[114 156 131 122] : Q_975
[81 58 90 98] : Q_496
[103  95  80 111] : Q_713
[97 58 90 81] : Q_702
[123 114 156 131] : Q_346
[114 123 156 130] : Q_845
[103  95  80 107] : Q_266
perm: [111  95  80 103] | Q_713
perm: [131 123 114 156] | Q_346
perm: [114 123 131 156] | Q_346
perm: [58 81 90 98] | Q_496

[144  76 109 135]  Q_465
[134 109 144  76]  Q_554
[144  62 118 165]  Q_79
[106 153 138 118]  Q_286
[134 110  75 144]  Q_93
[139 153 106 118]  Q_492
perm: [ 62 118 144 165] | Q_79
perm: [135 109  76 144] | Q_465
perm: [106 118 138 153] | Q_286
perm: [ 76 109 135 144] | Q_465
perm: [135 144  76 109] | Q_465
perm: [ 76 109 134 144] | Q_554

[149  95 134 124 132 156 126 118]  Q_277
[ 91  99 139 143 103 134  94 117]  Q_719
[162  93 140 132 151 179 133 116]  Q_254
[151  92 140 133 134 151 125 117]  Q_812
[139 103  94 143 134 117  91  98]  Q_607
[134 126  92 117 140 151 133 151]  Q_601
perm: [117 151  92 140 133 134 151 125] | Q_812
perm: [117  94 139 134 103  99  91 143] | Q_719

[129 126 161 114 141 150  90 110 101 170 102] = Q_499
[164  98 142 127 139 148 125 108 156 141 149] = Q_56
[121 125 131 133 109 123 122 128 133 123 118] = Q_457
[163 124 130 124 118  83 125 146 162  93 189] = Q_657
[153 104 106 107 124 126 137 139 142 146 113] = Q_421
[137 111 142 134 110 145 127 115 129 114 120] = Q_593
[121 136 137 128 144 120 128 105 114 115 116] = Q_37
[153 137 113 126 107 104 138 124 146 106 142] = Q_794
[115 142 111 145 127 129 137 114 134 111 120] = Q_38
[136 137 128 113 120 115 121 117 144 105 128] = Q_920
[123 136 136 123 123 146 123 130 138 159 144] = Q_264
[144 137 136 121 120 113 116 105 128 128 115] = Q_921
perm: [116 121 136 137 128 144 120 128 105 114 115] | Q_37
perm: [110 111 114 115 120 127 129 134 137 142 145] | Q_593
perm: [133 123 118 121 125 131 133 109 123 122 128] | Q_457
perm: [105 114 115 116 120 121 128 128 136 137 144] | Q_37
perm: [137 115 105 144 120 128 113 136 128 121 116] | Q_921
perm: [153 126 137 106 146 113 142 124 138 104 107] | Q_794

[169 108 134 146] : Q_133
[148 126  98 138] : Q_101
[103 154 134 153] : Q_824
[119 121 125 132] : Q_402
[169 146 135 108] : Q_578
perm: [103 134 153 154] | Q_824
perm: [146 169 108 134] | Q_133
perm: [132 125 121 119] | Q_402
perm: [125 132 121 119] | Q_402

[148 176 130 125  59  63] : Q_947
[140 143 130 131 123 129] : Q_77
[ 64 125 148 176  59 130] : Q_573
[118 101 116 162 104 122] : Q_149
[149  64  59 176 125 130] : Q_514
[ 92  76 108 153  64 105] : Q_811
perm: [122 104 162 116 101 118] | Q_149
perm: [ 64  76  92 105 108 153] | Q_811
perm: [148 176  59 130  64 125] | Q_573
perm: [104 122 116 162 118 101] | Q_149
perm: [130  59 176 148 125  64] | Q_573

[159 167 144 151 124 142 101 142]  Q_332
[163 114 157  96 188 143 116 129]  Q_408
[104 161 118 106 122  83 183 106]  Q_441
[144 127  98  70 150 187 126 162]  Q_382
[ 83 122 106 161 103 106 183 118]  Q_293
[134 142 153 163 155 162 190 176]  Q_440
[ 85 118  98  82 191 114 118 138]  Q_344
[ 83 122 104 106 161 106 182 118]  Q_509
[ 85 118  98  82 141 139 115 113]  Q_162
perm: [161 106 182 118  83 122 104 106] | Q_509
perm: [104 182 106 106 118 122  83 161] | Q_509
perm: [ 83 103 106 106 118 122 161 183] | Q_293
perm: [142 159 167 144 151 124 142 101] | Q_332
perm: [ 83 104 106 106 118 122 161 183] | Q_441

